Below are the code and all the weights of a small trained network. Each question names an input and a class and asks about switching units off, where a switched-off unit gives its printed mean instead of its output.

import numpy as np


def w(rows, s, z=0):
    codes = np.array(rows[::2]) - 128.0
    scale = np.full(codes.shape[1], s)
    scale[-1] = z or s
    return codes * scale


def f(y):
    return np.maximum(y, 0)


def log_softmax(a):
    a = a - a.max(-1, keepdims=True)
    return a - np.log(np.exp(a).sum(-1, keepdims=True))


def net(x, mask):
    res = np.array(x, float).reshape(1, 7) / 4 @ E
    y = f(res @ A[0][:, :-1].T + A[0][:, -1])
    res = res + np.where(mask, y, B[0][:, -1]) @ B[0][:, :-1]
    return log_softmax(res[-1] @ U[:, :-1].T + U[:, -1])


A, B = {}, {}
E = w([
[3,205,31,111,75],'x0',
[109,241,93,131,55],'x1',
[12,116,190,94,81],'x2',
[41,18,41,2,164],'x3',
[35,43,184,133,34],'x4',
[92,87,179,170,139],'x5',
[178,19,129,74,160],'x6',
],0.0044)
A[0] = w([
[166,169,70,143,100,183],'n0',
[99,13,114,124,145,183],'n1',
[94,234,153,146,72,181],'n2',
[87,108,191,114,154,57],'n3',
[86,70,125,69,118,171],'n4',
[118,14,180,197,107,159],'n5',
[220,52,66,179,147,119],'n6',
[191,75,38,23,82,140],'n7',
[74,67,141,157,104,146],'n8',
[149,213,133,156,137,212],'n9',
[124,70,255,116,14,199],'n10',
[101,148,105,143,104,3],'n11',
[91,134,76,81,124,157],'n12',
],0.0088,0.002)
B[0] = w([
[86,142,95,22,87,206],'n0',
[140,162,132,177,170,239],'n1',
[100,54,177,87,56,244],'n2',
[114,89,156,147,157,166],'n3',
[86,177,141,189,124,219],'n4',
[255,90,243,138,170,234],'n5',
[184,83,70,169,189,232],'n6',
[91,214,155,184,201,220],'n7',
[112,108,198,176,150,197],'n8',
[149,78,92,70,60,234],'n9',
[118,160,195,163,214,254],'n10',
[119,93,132,104,104,149],'n11',
[45,112,78,178,136,199],'n12',
],0.0055,0.0052)
U = w([
[159,130,242,136,164,46],'0',
[78,139,109,104,140,85],'1',
[220,156,125,153,169,22],'2',
[161,188,137,1,28,156],'3',
[92,80,91,169,91,157],'4',
[234,144,113,149,102,215],'5',
[128,198,60,106,205,29],'6',
[179,94,88,174,178,250],'7',
],0.0081,0.0022)

Each question gives the input, the list of numbers given to net, and the class t.
The units are the neurons (one row each of A and B). Each row of codes is followed by its name. A weight is (code - 128) times the scale printed after its matrix; where a second scale follows, it is the last column's (A, B and U).
mask holds one flag per neuron, in row order. A switched-off neuron (its flag False) gives its mean, the last column of its row in B, instead of its output. The means were averaged over made-up inputs and are rounded, as every weight is.
A unit's drop is (log p(t) with every unit on - log p(t) with that unit switched off) / (log p(t) with every unit on - log p(t) with every unit switched off).
The circuit of an input: a set's keep is (log p(t) with only the set's units on - log p(t) with every unit switched off) / (log p(t) with every unit on - log p(t) with every unit switched off). Starting from the 12 units with the biggest drops (on a tie, the unit counted first), units are removed one at a time, each time the one whose removal leaves the highest keep (on an exact tie, the one counted first), for as long as the keep stays at least 0.8.
circuit, biggest first: the units of the circuit, biggest drop first
unit that matters most: the unit with the biggest drop
k most important neurons: the k neurons with the biggest drops, biggest first
drop when u is switched off: that unit's drop, to one decimal
input [1,-4,6,4,1,5,0], class 0: circuit, biggest first	[n5; n8; n10]
input [0,8,8,-7,1,5,-1], class 3: circuit, biggest first	[n2; n9]
input [-1,-4,-8,7,-3,-7,3], class 6: circuit, biggest first	[n7; n5]
input [-7,7,-1,-2,-7,-7,1], class 3: unit that matters most	n0
input [8,-6,-5,5,8,8,5], class 0: circuit, biggest first	[n5; n8]
input [8,-8,0,-5,7,-2,4], class 0: circuit, biggest first	[n5; n10; n8]
input [4,-8,4,2,8,-3,-1], class 0: 3 most important neurons	[n5; n10; n8]
input [8,7,-8,-3,6,2,-1], class 3: drop when n2 is switched off	0.1
input [1,-5,3,7,4,-6,3], class 0: drop when n1 is switched off	0.1
input [4,4,-2,7,-8,8,-8], class 3: drop when n12 is switched off	-0.2
